Rows lie near named flat spaces through zero. A row that begins with a name and a colon came from that space; any other row is followed by the name of its block's space that it lies nearest.
jd-dr: [  3   5  19  -8  -2 -25   4   9   8 -32 -16 -22   4 -16 -11  33  -3  -8
  -6  11 -10 -24   4  15 -24   6   3]
jd-dr: [ 18   0  12  15  18   5  19   2  14 -15  -6  -9  -3   0  11   9  -7   6
  10  14  -9   8  14  14  11  13 -11]
qd-pc: [ 26  12 -11   0  18  32  20 -12  21  -9  12 -21   1   2   8 -11 -21  11
   3   0   1  -2  18  -1  14   9   0]
fs-tc: [-21 -14 -12 -33 -16 -21 -36 -11 -49  28 -15  31  -3  -1 -24   7  24   7
  22   0  27 -10   7  16 -12 -20  34]
dd-bf: [-12 -11   1 -12 -16  -6 -13   8 -19   9 -26  27   1  -1   4  18  10   3
  38  31  13 -10   8  10 -20 -11  30]
qd-pc: [ -9  14   5   5  -7   3  14 -16 -23   5   6   1  -4   0 -10   8  -1  12
 -13  -4   7  -2 -11   2   8   6   0]
fb-bc: [ -1 -20   5  13  13  -3   8  14  34  -2   2 -11   2  -6  15 -10  -9 -15
  -2  10 -38  10   5  -1  19   1 -18]
qd-pc: [-12   8  29  15  -4 -27   4  -1 -28   2   0   1  -6  -1 -11  18  20   3
 -32 -15  -6   5 -29  13   2  13 -21]
dd-bf: [-26 -29 -42 -47 -29   1 -24 -12 -22  31 -19  45  19 -15 -11   1   1  21
  42  21  28   2  19 -15  -7 -43  51]
qd-pc: [  5  17  18  49  21   6  41  -1  18 -33   0 -10 -22  14  12   5 -14  -9
   9  19 -11   9  12  16  27  19 -30]
qd-pc: [ -1  -7  12   8   7   5  18  -1  -4   6 -10   6   1  -1  16   5   2  15
  11  17  -7  14  10   5  17   8   0]
fb-bc: [ -6   4  -5 -51 -20  -4 -34   0 -19  15 -12  -4  15 -14  -7   4  17   4
   4  -3  16 -44  -1   0 -41  -9  46]
dd-bf: [ 38  12  48 -36  19  15  -3  10   8  20  34 -97  21  -9  18 -17   4   7
 -88 -56 -40 -19 -16 -34 -22  64  -1]
jd-dr: [ 13   3 -28 -29   3  24 -21 -16 -14  27  11  11   8   6   0 -29   8  21
   5 -24  33   7  10 -13   2 -10  19]
dd-bf: [-12 -11  11  23   4 -24  10   6   1  -5 -12  23   0  -6   4   9  14   4
  -1   6 -12  26 -10  13  20  -7 -27]
sz-mn: [ 14  12 -16 -11  -3   1  13  -4  35 -30  11 -20  23 -21  -9   4 -18   7
 -32 -20  -1   0  -9 -22  -7  -9 -14]
fs-tc: [  1  18   1  18  11   7  24  -6  17 -25   2 -11  -8   4   6  -7  -9  -3
   1   4   1  -5  12   3  15   5 -12]
fb-bc: [  2   1 -15  -9   6  31  14 -10  21  11   8  -9   9  -5  19 -25 -12  12
   5   6  -8  -4  13 -13  19  -2  11]
jd-dr: [-21 -21 -12  17 -12 -18  -9   1  -5  17   0  42   1  -6  -9   2  10  -2
  -1   0 -11  26 -31   9  18 -26 -23]
jd-dr: [ -4  -8   2 -14  -2   7 -10  -2 -20  33  -5  18   8   0  16 -14  22  21
   4  -4   9  12  -2  -5   6  -1  12]
sz-mn: [  8   4   0  47  20 -12  32  -4  20 -42   0   6 -18   8 -10  15 -18  -8
   8   9  -4  29  11  20  30  -1 -43]
fb-bc: [ -8  10 -17 -42 -15  15   2 -19  -3  13  15 -23  23 -19  -8 -13  -9  20
 -32 -21   4 -19  -3 -32  -5  -4  26]
fs-tc: [  6  20  52  29  -6 -18  12  12 -33   9   7  -1   4   8  13  17  31  19
 -61 -37   4  36 -53 -18 -11  37 -38]
sz-mn: [  2   3  -9  27  19  20  21 -15  12  -2  32 -22 -19  17  -6 -26 -27 -13
 -14 -12 -16  15   9  -9  39  11 -24]
jd-dr: [ -1   2  27   9  -3   1  14  12   6  -1   2 -21   3  -3  14  10  -4  -4
 -19   7 -23  -4 -13 -10  -8  21  -4]
dd-bf: [  0   3  14 -25  -9  -5 -19   8 -21   9 -15  -4   3   1   5   9  16   3
  10   5  15 -22   7   0 -31   8  31]
sz-mn: [ 23  16  25  -1   0   9  -9  -3 -43  25  14  -6  -2  16   0   7  19  21
 -31 -34  22  14 -27  -7 -18  32  -3]
fs-tc: [ -2  34  18   7  15  -9  13  -7  -5 -25   0 -25 -13  11   4 -14  14  -3
 -16 -18  16 -16  19   2   4  19  -7]
sz-mn: [ 18   5   4   4  16  25   4  -3   6  16  10  -9   0   6  20 -20   4  10
  -3  -7  -5   4   0   2  13  14  -5]
fs-tc: [  0   0  19   4  -3 -21  20  12   4 -44 -31  -8  -5  -4  -4  47 -15  -6
  31  41   5 -11  31  11 -23   7  16]
sz-mn: [ 10  -4  -1 -22  -8   1  -6 -15 -33  19  -9  16  10 -14 -16  30   7  30
   6   5  12  -3 -11  24  -8  -2  19]
fs-tc: [-14  19   3  30  12  20  21  -1  26 -13  13 -20 -21  16  19 -34 -11 -26
   4  10 -18 -21  11  -1  24   9 -11]
jd-dr: [ -6   0  -4  28  -4   9  17   1  15  -6  22  -8  -8   7  -6  -3 -26 -18
 -17  -1 -21  11 -18 -15  13   3 -23]
sz-mn: [-23 -16  -9   3  -1 -12   4  12  35 -16 -18   7   3 -12  12  -7  -5 -20
  26  31 -23 -12  19   4   9 -22   3]
fb-bc: [ -1  -5   3  -4  -6 -16   8  -2  -8 -16 -24  15   4 -15 -12  38  -2  12
  22  27   5  -5   7  25  -8  -9  11]
qd-pc: [ -5  -2  -9  -1   4  -4 -10   8  14 -14 -11   4  -9   7   4  -9   1 -19
  29  14   6 -15  23   8  -5 -11   9]
fs-tc: [-11   4  15  -4  10   0   3  20  41 -21  -3 -46  -6   0  22 -22  -8 -37
   3  16 -33 -43  27  -8  -8  12  11]
dd-bf: [ 11  19  -2  -8   1  11  -3   0  -2 -10  -4  -3  -1   8   7  -5   5   4
  10  -3  26 -12  12  -5 -17   4  14]
qd-pc: [  3  20 -12   0   1  18  10 -18  -4  -4  11  -6  -5   4  -7  -8 -10   6
  -3  -6  14 -10   3  -1   7   1   4]
qd-pc: [-11 -23 -15  -7   4 -24 -36  33  37 -23 -30  17  -8   7  13 -16  10 -44
  58  28   2 -18  39   9 -21 -30  14]
fb-bc: [-16 -10 -11 -17  -9 -21 -16   5   6  -3   0  -2   7  -7 -12  -7   2 -13
  -9 -11  -2  -4   3 -15  -8 -16   4]
dd-bf: [  6  10   8  14   8 -11 -20   6  -9   0  15  -5 -15  20  -7 -17  16 -19
 -22 -34   8   6 -15   0  -5   9 -24]
fs-tc: [ 33   0   8   6   7  19 -20   1 -27  37  33  -3  -3  24  -1 -14   9  11
 -37 -49  12  38 -34 -19  -5  26 -21]
qd-pc: [  9 -10 -16 -31   8  -7 -25   8  24 -17 -14 -15   2  -6  -5  -6  -4 -18
  30  11   3 -31  38  10 -20 -14  26]
fs-tc: [ 33   8  17  20  17  27   4  13  20  10  34 -34   0  16  21 -24  -7  -6
 -44 -35 -19  21 -25 -27   1  34 -32]
qd-pc: [ 20   4 -14 -23   8  19   2 -12  10   4   8 -15  15 -11   1  -9  -6  20
  -8 -12   4  -4   8  -4   3   0   9]
jd-dr: [-31  -5   2  -3 -11 -27   7  -1   8  -9 -12   6   9 -25  -8  10   6  -4
  -9  11 -22 -15 -10  12   8 -18  -4]
dd-bf: [ 11   3   6  -7   2  16   6   1  13   2  10 -28   5  -7   3   3 -15  -3
 -11   4 -21 -19  -4  -1  -6  14   7]
jd-dr: [  9   5  -8   6  16  30  41 -14  54  -5  22 -32  22 -27  19 -21 -24  17
 -35  -4 -45   1 -10 -10  41   3 -24]
jd-dr: [-20 -14  16   8  -6 -31   3   4 -21  -4 -23  20  -6  -5  -8  28  11   0
  16  22  -4   7   4  20   3  -4   1]
dd-bf: [ 22  13 -23   3   9  23 -14  -3  10   6  26   1  -1  20   4 -38   1  -1
 -15 -40  26  20  -5 -26   2  -2 -16]
fb-bc: [  1   1  21  30  17   2  16  -1   4  12  24 -19  -9   7   8 -17   2  -4
 -40 -23 -32  22 -22  -2  32  23 -39]
fs-tc: [ -4 -18 -13   1  -9   4  -9   4   3  17   2  20   5  -3  -1   0  -5  -1
   9   7  -9  11 -13  -2   3 -14  -1]
fb-bc: [ -6 -11 -28   0   9  14  29 -10  41 -17   0  -2  12 -14   8 -14 -28   7
  16  19 -13  12  31 -15  33 -19  -1]
fb-bc: [-20   2 -37 -21  -3  -5  23 -33   4 -23 -21  21  11 -25 -18   8 -12  27
  32  25  21  -8  39  14  27 -37  21]
jd-dr: [ 14   4  -4  -3  15  26  22 -11  21   5  10 -18  11  -9  18 -17 -10  20
 -10  -3 -13   5   8  -7  24   8  -4]
dd-bf: [-16   0 -11  13   0 -12  10 -11  -6 -14  -2  13 -12   4 -17   3  -7  -5
  10   6   7   8  11   7  18 -13  -8]
dd-bf: [-11  -9 -19  -8  -7  -1 -19  -8 -20  15  14   5 -11  14 -23 -11  -8 -13
   3 -13  11   5   5 -12   1  -8   9]
sz-mn: [  4   7  -3  20  22  18   3   6  26 -10  12 -20 -22  26  18 -38  -9 -29
  15   1  -6  -6  28  -5  16  10  -9]
fb-bc: [ 17   9  17  -9  -2  -7   7   8   8 -25  -1 -32   8 -10  -8  28 -12  -2
 -20  -3  -6 -14  -3  -5 -28  17   2]
fs-tc: [-25  -3   7   5 -12 -28 -13   8 -16   4 -11  24  -2   2  -1   0  24  -6
  -4  -6   8   9 -12  -3  -4 -11  -7]
qd-pc: [  7  -7  12  30  14   7  38   6  26 -20  -7  -4  -1  -2  18  12 -19   4
  11  28 -21  23  13   1  23  10 -19]
sz-mn: [-26  -3 -28 -23 -22  -4 -12  -2  10  -1  12  -5   9  -7 -15 -18 -13 -16
 -13 -13   2 -12  -1 -37  -9 -23  14]
fb-bc: [  6   2   7   2   3   3   8  -3  -5  -1 -10   4   0  -4   3  15   1  10
  12  15  -1  -6   2  19   0   4   5]
sz-mn: [ -3  -8  14   5   4   3   6   4   0  15  -1  -2   3  -4  15  -3   6   5
  -5   6 -20   4  -7   3  10   9  -3]
sz-mn: [ 26  24  -1 -41  -8  21 -32  -7 -32  19  19 -28   4  13 -11  -9   7   8
 -23 -39  37 -26  -6 -21 -44  20  33]
[-14   4 -41  -7 -22   0  16  -6  39 -41   2   1  13 -19 -23  11 -40 -12
   5  13   4 -13   5 -24  -8 -36   5] : qd-pc
[ -3   5   9  31  19  -8  24 -12  -1 -11   1   5 -14   2  -3   1   3   4
  -2   3 -10  15   3  27  37   5 -30] : fb-bc
[ 14  14  18  33  22  18  12   0  -3   3   8  -5 -22  25  19 -16   6  -4
   5  -1   1   9   4  13  18  24 -18] : qd-pc
[  3   3 -13 -28 -15 -13 -11  -8 -12 -15 -11   2   8 -14 -29  30  -6   6
   7   4  20 -20   4   9 -27 -14  23] : sz-mn
[ 11  -9 -16  20   4  16  -2   4  16  10  13  20   0  10   9 -17  -5  -1
   2  -9   0  31 -14 -10  14  -9 -23] : dd-bf
[ 17   1 -13  -5   0  25 -11   2  14  12  19 -10   3   4   4 -16 -11  -6
  -7 -12  -5  -5 -13 -11  -7   1   0] : dd-bf
[ -5 -21 -33   1  -7  11   0  -8   4  -1 -10  30  -7   0 -15  14 -26  -4
  54  40   5   1  20  17   8 -28  19] : fs-tc
[ 18   3   4  35  32  20  14  -5   6  -1   3   3 -25  23  15 -16  -2  -3
  29  13  -2  13  22  30  34  14 -19] : sz-mn
[-34   9 -43  14  -5 -17  21 -43 -32 -16 -10  60 -13   3 -36   0   1  24
  30   3  52  31  24  14  47 -43  -7] : fb-bc
[-12  -6 -36   0  -1 -12 -13 -11   0  -6  -5  38  -5   3 -17 -13   5  -2
  25  -4  26  15  13   7  15 -36  -5] : fs-tc
[ -1  -6  -1  28   8 -11   5   4   7  -2   2  23  -3   5   6  -8  10   1
  -6 -11  -1  36 -12   1  22  -7 -35] : dd-bf
[ 13  15 -12   9   3   7  11  -9   9 -14  22  -9   2   4 -11  -8 -13   4
 -29 -30  11  19 -11 -21   6   2 -23] : sz-mn
[-19 -33 -28 -22 -13 -29 -49 -11 -58  49 -25  88   4   0 -17  -1  49  29
  38  -7  44  38  -6  25   8 -44  12] : jd-dr
[ 13   3  24  24  14   9  33   3  22   1  20 -26  12  -9  19  -5  -6  13
 -51 -20 -36  28 -27 -17  25  25 -41] : sz-mn
[ -6 -22   0  20  -1 -20   1   6   6   6  -9  34   6 -14  -2  15  11   5
   0   7 -20  27 -27  23  18 -18 -30] : jd-dr
[  5  -9  15 -20 -20   4  -8   5 -23  24  -7   3  15 -13   0  31   3  18
  -6  10  -5  -8 -25   0 -28   9  23] : fb-bc
[-18 -16 -11 -33 -16 -11 -22   0 -16  22 -15  22  15 -13  -2  -1  17  11
  11   3  10  -4   3  -6 -11 -20  28] : qd-pc
[ -3  -4  26  17   9  -4  -9   9 -24  20  -6   8 -18  20  15  -6  22  -6
  12   5  -1   6   1  15   4  19  -2] : qd-pc
[  7  -9  14   8   9   8   0   5 -17  22  -9  17  -4  12  22  -3  15  15
  17   8   6  23   6   4   9  12   2] : jd-dr
[ -4   5 -23   8  -2   5  10 -21  -7  -5  25  -3  -8   7 -31  -4 -24  -2
 -18 -20   8  16  -3 -14  19  -6 -14] : sz-mn
[ 18 -10  11 -22   4   7 -21  13   0  18   9 -28   6   2   5  -5  -1  -7
 -14 -13 -12  -8  -1 -12 -21  19  13] : fs-tc
[ -5  -4 -10   1  -2 -25   6   8  27 -42 -26  11   5 -17  -9  25  -7  -9
  27  27   1 -11  18  18  -9 -24   0] : sz-mn
[ 11  24   5  24  13   3  11  -1  10 -25   8 -10 -14  14   1  -8  -1 -10
  -8 -12   9  -1   0   6   4  10 -23] : dd-bf
[ 23  39  19   5  13  15  -3  -1  -2  -9  29 -46 -12  21   3 -23   5 -12
 -44 -45  11 -18 -11 -14 -15  36 -13] : fb-bc
[ -3   5 -11  -3 -18  -2  -3 -10 -23  15  12  24  14  -3 -12   2   9  23
 -31 -31  23  31 -34 -24  -2 -10 -12] : sz-mn
[ 22  -4  -1 -23  15  16 -10  -4  -1  13   1 -18   3   0   6  -9   1   9
   9  -2   1 -10  21   7  -2  11  19] : qd-pc
[  9  23 -21 -13   8  12   1 -19  16 -13  27 -32   2  -3 -17 -25 -13  -4
 -32 -35   4 -18   2 -11   7  -1  -7] : dd-bf
[ -9   0   3   6  -3 -14  -5   4 -11  -6  -8  11  -9   9  -4   4   7  -8
  10   3  12   4   6   2  -5  -3   0] : fs-tc
[ -9   4   6 -29   4   0   4 -10  -9  10 -16  -6  11 -13  14  -8  17  22
   7   7   5 -17  24   3   6   2  27] : jd-dr

Rows lie near named flat spaces through zero. A row that begins with a name and a colon came from that space; any other row is followed by the name of its block's space that it lies nearest.
hz-qg: [ -2  15   5 -16  -8  10   8  10  -2   8  12  -1 -10   2  21  12  -4  33
 -13  17 -15   2 -12   3 -26  13  10]
cq-lh: [-20 -10  10  -4  -7   2  -3  -5   0  -4   9  14   3  15 -15  -7  -8 -27
 -16   1   8 -14   7  -8  15   2   7]
zm-hs: [ 22 -41 -22   3  19 -16  -5   8  -5   3  25  10  23   0 -28 -26  28 -44
 -21 -17  -4 -34   3  12   3 -13  26]
rn-hn: [  5  34 -32  -4  34   4  15  48 -23  10 -16 -10 -18 -19   6  30  43  26
 -23   0 -37  25 -21  14 -43  -6  68]
rn-hn: [ -1  -7  22 -33 -10  51  -1  23  -4  13  -1  15 -16 -13  11 -10  13  -5
   0   0 -21 -28 -11   8  -2  30 -18]
hz-qg: [-13   6  -3  -9 -10 -27  11 -21 -12   6   9   2  -9   1   7  21 -12  25
  -4  10  18  15   4 -12   7 -13  20]
rn-hn: [-28  20  27 -15   7  25  34  18  21  -9 -24  29 -28  -4  19  14  11  21
  15  -2  -1  44 -16  14  -1  -4  39]
zm-hs: [  0   6   5  -1  11  16   1  18  -5  11 -10   5  -8   0 -22  -4  21 -36
   8  13 -14  -4   4  20  19   9  13]
hz-qg: [ -3   3 -17  -7  22  -2   4  24 -14 -17 -20  -5 -15   7  13  -6  -3   2
  -9 -16   0   3  -5  -8 -21   7   9]
zm-hs: [ 11  -1   1  16 -17   9 -31 -26  -3   8 -19  -1   0  -3   2 -20 -13 -13
  29  -6  10 -23  20 -13  28  19 -77]
rn-hn: [  7   5 -40  16  28 -10 -32   9  -7  -6 -11   4   1   6  -8 -18  11  -9
 -31 -16 -11 -27  17  -1 -10   6  -8]
zm-hs: [  8   2  -2 -11 -16  17  16  18 -16  34  23 -14   7  -3  -7  16   8   3
  -9  29 -33 -10 -31   9 -19  11  27]
rn-hn: [  6 -24  -3 -12  32  34   4  41  22  16  24  14  -4   9 -27 -12  10 -26
 -39  26 -41 -36  -9  58  -5  25  34]
cq-lh: [-11 -17   0   6  12 -19   6  -2   8 -15   7  14  17  23 -26 -18   5 -45
  -8  -5  14  -2   8   1  18 -20  34]
rn-hn: [  8 -14   8  23   6  20  -2  -3  51 -12   1  -6  29  -9 -10  -5  -8   8
   5 -13  -9   6 -11  20  -3 -14 -21]
zm-hs: [ 16 -21  43   0 -17  36   9  -1  29   3  19   7 -15 -38  27  14  -6  36
  15  -5  -1  14  -9  24 -12  18 -33]
rn-hn: [-11   2  -8  36  17 -15   1   4  16 -11  -5  -3   7   4 -32  10   1 -26
  -9  -3   6  23   4  13   8 -16  24]
hz-qg: [ -7  16  -3  25 -36 -40 -18 -53  20   6  13  24  -5 -16   5  12   2  37
   9 -10  40  26  17  -6  15 -18 -38]
zm-hs: [  8 -18 -14 -10  34 -15   8  18  -9   0   1  -9  17   8 -47 -11  27 -61
   0   7  -6 -13   9  21  28 -23  49]
hz-qg: [-19   3   8  -6 -21  -7  -2   1 -13   1  15   3   3  12 -18   1   2 -28
 -14   7   8  -6  -1 -13   4   2  11]
hz-qg: [ 27 -23  -5   4 -14   8  -1   9 -27   7   6 -32  20 -27   1   2   9 -10
  10 -23  -7 -13 -19 -23 -20  -1 -19]
cq-lh: [ 17   8 -18  20   0  -1  -9   2  -8  24  16 -21   3 -18  -3  26   1  27
 -19  16 -23  -3  -6  11 -21   7   2]
rn-hn: [ 20  26 -17  12   9   1   0  37 -43   5  -5 -17 -22 -19  29  19  29  19
 -14  -7 -24  16 -11 -11 -56  19  25]
hz-qg: [ -2  -8   5 -20   9  14  17  28 -15   0   6 -17  -5   2   0  10  -5  -6
 -13  10 -15  -4 -15   3 -17   9  29]
hz-qg: [-30  30  16  -6 -40 -27   3 -20  -5   8  27  19 -19  10   2  22   0  15
 -14  24  24  24   6  -7   1   2  13]
rn-hn: [ 15  22 -11 -54  31  46  17  56 -10  12 -19 -15 -21 -14  30   8  25  43
  -5  15 -54  -9 -28  25 -39  19  27]
rn-hn: [-22   1  66 -40   5  49  26  13   8 -20 -30  16 -26   0  20  -2  -5 -15
  40   6   5  17  10   1  32  10   7]
cq-lh: [-26 -15  26  27 -20  -3  14 -20  33  -6   6  23  -3  23 -17  -5 -33 -26
  12   7  29  20  -3  10  27   4 -10]
hz-qg: [  7  -8   1 -17  10  21   2  33  16  -2  23 -15  -7 -22  -1  18   4  24
 -33   3 -21  -3 -16  30 -34  10   7]
zm-hs: [ -9  10 -17  16  -3   7 -32  -7  23  -5   3  27 -18   2  22  -9 -16  40
 -39 -15   0 -16   8   4 -24  26 -44]
cq-lh: [ 27  -1 -28 -28  13 -15  -8  29 -32  13  39 -24   7   1  -2   2  24   5
 -43  21 -29 -34  -2  11 -39   8  33]
cq-lh: [  5  -6  24 -31 -15  29  -1  -3   6  13   3  10 -14 -18  12  -2   4  12
  18   7  -3 -14   1  12  15  15 -31]
cq-lh: [-10  13  11  16 -26  -4   3 -17  -7  11   6 -14  16   6 -12  16 -10  -6
   9  17   1  10  -4 -18   9  -7   4]
hz-qg: [  3   5  11  -5  10   6  21   1  34  -1  -4  24   2  11   9 -15  13   9
  21   9  -7  17  -8  27   5 -11  21]
hz-qg: [ 10 -17   9   6  -6  18  -2   6 -11   5  11 -29  33  -3 -20   3  -4 -29
  -3   4 -19 -22  -8 -13   0  -4   5]
zm-hs: [ -7 -11  28   1 -12  11   9  -7   6  -9  14   9   3   0  16   4 -12   7
  -5  -4   5   5  -1 -12  -8   1   8]
hz-qg: [-20  -8  19   4 -28  -2   5   7  29  -8  28  18  15   6 -33 -10  18 -39
 -10  -8  15   9 -16  13   1  -9   6]
zm-hs: [ 22   2 -27   0  16 -19  -7   8  -4  -7   6 -28  18   1   3  -2   3  16
 -12  -2 -11  -6  -3   0 -26 -12   3]
cq-lh: [ 19   6 -16  -9   8  -3   1  15 -22   8   0 -19   1 -16   6  10  20  12
  -1  -2 -15  -1  -7  -2 -20  -4  13]
zm-hs: [-16  29  23   7  -1   2   1  10 -35 -18 -18  27 -32  -3  36   6  26  -3
  -3 -19   8  26  19 -34 -18  10  33]
hz-qg: [ 17   3 -18 -22  24  26  -4  33   6  -5   0 -11  15   2  16 -15  14  22
 -23  -4 -42 -26 -17   8 -40   4  11]
cq-lh: [ -4 -12 -24  24  10 -48  -4 -32  10  -9  -1   4  27  14 -30 -10  -2 -22
   3 -12  28   6  15  -8  30 -40  13]
cq-lh: [-10  24   8  16 -16   7  -3 -11 -10 -12 -36  -8 -16 -16  33  15 -15  32
  26 -25  16  31  -3 -36 -11   4 -37]
rn-hn: [ -6  16   3   2  -4   8  -3   0   7  -1 -17 -15  -1  -6  -5  10  -7   6
  15   4   0  13  -2   1   7  -1 -21]
cq-lh: [ 20 -11 -24  -5 -15 -38  -4 -15 -25  18  26 -25   6 -16 -11  15   2   9
  -2   5  13  -6  -1  -4  -2 -10  -9]
cq-lh: [  6  -1  29   2  17  62   4  30  30   7  -2  34 -26 -26  22   1  23  19
  -8  -2 -36   1  -6  40 -17  29   6]
cq-lh: [-17  21   0  35 -17 -19  -9 -36   7 -10 -16  -2  15   9   2   9 -19  11
  12  -8  20  23  10 -32  11 -19 -15]
rn-hn: [ 10   0 -64  36   0 -59 -44 -36 -15  13  13 -20  35   5 -46  -2   0 -14
 -30  -6  11 -31  21 -17  14 -26 -20]
zm-hs: [-24  36 -11  -4  -9 -21   1 -18 -13  -9 -31 -15  -6  23  12  10 -28  22
  15   8  18  21   3 -32   8  -8 -11]
hz-qg: [  2   1  12   0   6  23  -5   7  38   2  17   2  11  -3 -10   2   2  11
 -17  16 -22  -7  -2  32  -5   3   0]
rn-hn: [-13  10  13  -9  41  51  13  42  53 -24 -38   1 -11   6  -1  -8  -8   4
   9   0 -25  17 -14  43  -3  10  -2]
zm-hs: [-14  -4   7   2   4   3   3  -6  18  -6 -17  17  -9  17  -8 -16 -14 -19
  16   2  14   3   5  11  27   6 -15]
rn-hn: [ -1  13   9   3 -12  -7  14 -19  13  13  12   8   0  -5  14  19  -1  40
   7  17  -1  23  -6   8  -2 -12  17]
zm-hs: [-13  21  -3   1  14  -5  15  20   3 -16 -15   4  -3  21   5  -4   8  -6
  -1   1  -4  23  -9  -1 -15  -7  37]
cq-lh: [-16  11 -11   5  -2   8  16  12 -11   7 -24  -2  -2   8  -5   6  -2  -7
   9  -4  -7  13 -25 -12  -2  -2  18]
zm-hs: [ 25  -1  -7  -1 -47  -6   5  -9 -55  40  19  -8   4 -44  18  22  39  19
  15 -17  -5   0 -26 -37 -24  -4   1]
[ 21  20 -41   1  -2 -29   6   6 -26  22  10 -14  10 -11   9  15  32  33
  -8   0 -17   9 -22  -7 -37 -18  33] : cq-lh
[ 11  14 -12   4  24   7 -13   3  20  -6 -14   7   0   1  12 -12   8  20
  -1  -2 -15  -4  11  15  -6   1 -10] : hz-qg
[ -1   3   2 -21  44  18  14  48 -17 -19 -25  -9 -19   7   2  -4  13 -26
  -5   0 -18   3   2  11 -10  10  41] : rn-hn
[-21  44  -7  21  16   8 -19   7  19 -17 -47   3   3  13 -21 -10  14 -25
  14  -5  -4  17  14   1  20  -7 -13] : zm-hs
[-11  -8 -19  -9  28 -34  19  22 -26 -10   5  19   4  11 -25  -5  44 -45
 -24 -16   6   7   1  -5   0 -33  94] : zm-hs
[-11 -13  23   8 -17   9  13  -6   2  -1  -6  39 -11   2   7 -18  11 -27
  22 -20  18  10  -4  -8  15   5   1] : zm-hs
[  3   9 -40   2  18 -32 -19   3 -35 -11 -19 -13   0   8  -4  -9   8 -12
 -13 -19   8 -11  14 -27  -6  -8   2] : rn-hn
[-34  40 -28 -30  55 -23 -18  34 -25 -29 -34  23 -42  43 -10 -19  18 -35
 -39  10   4 -10  44   6  11  11  45] : hz-qg
[-11  15   2  -2  19  23  10  26  43  -2  -4  -5   1   6 -20   9  -2   7
  -9  22 -24  14 -16  44  -5   1  15] : zm-hs
[  1  12 -14  -3  35   6 -18   5 -21  -5 -15 -26   8  12  -4   6 -14  -1
 -24  18 -25 -27  26 -11   4   2  18] : hz-qg
[  3  24 -20  -2 -13 -13 -20  -5 -55  19   1 -13  -6 -11   7  19  15  10
 -17   3  -8 -15  11 -36 -12   5   6] : zm-hs
[-17  -3  34  17 -35  21  -4 -21  18  10   8  27  -3 -17  -7   8   3  -8
  10  -6  12   9   0  -2  21   4 -22] : rn-hn
[  7 -11 -39  10  30 -40  -1   5   4  -6  16   5  20  22 -25 -16  14 -19
 -31  -2  -2 -10   4  14  -6 -23  46] : cq-lh
[ 12 -24   1   2  -4  -4   2   1 -27   7  20   0  24  16  -9 -20   7 -42
  -9   2  -9 -31   0 -19  -1   0  26] : zm-hs
[ -2 -20   8  21   4 -28  21   1  13 -11  17 -29  14  24 -35   7 -32 -39
   9  24  19  23  -4  18  13  -9  18] : rn-hn
[ 15 -20  27   9   6  -6 -19 -31  28 -16  12  -3  11 -11  -8  -7 -12  -8
  16   2  21  -5  41  15  35  -9 -38] : cq-lh
[ -5  22  12   2  51  34 -17  33  14 -13  -7 -24  -1  15 -21  13 -11 -15
 -37  42 -43 -16  31  33   2  18  30] : hz-qg
[ 13 -25  31 -17 -17  -8  18 -15 -14  18  30 -61  36  -7 -52  30 -18 -43
  30  49   3  -4   4   7  47 -23  13] : rn-hn
[ 45 -18  23  -4   1   7   8   2 -25   1  -3 -40  17  -4  11 -14  -1 -28
  52  12  -7  -7   7  -8   8   6 -20] : zm-hs
[-44  -3  25   1 -41   2   5 -49  22  -1 -16  35 -20   7  11   4 -46  20
  23  -9  46  16   1 -22  42   3 -49] : zm-hs
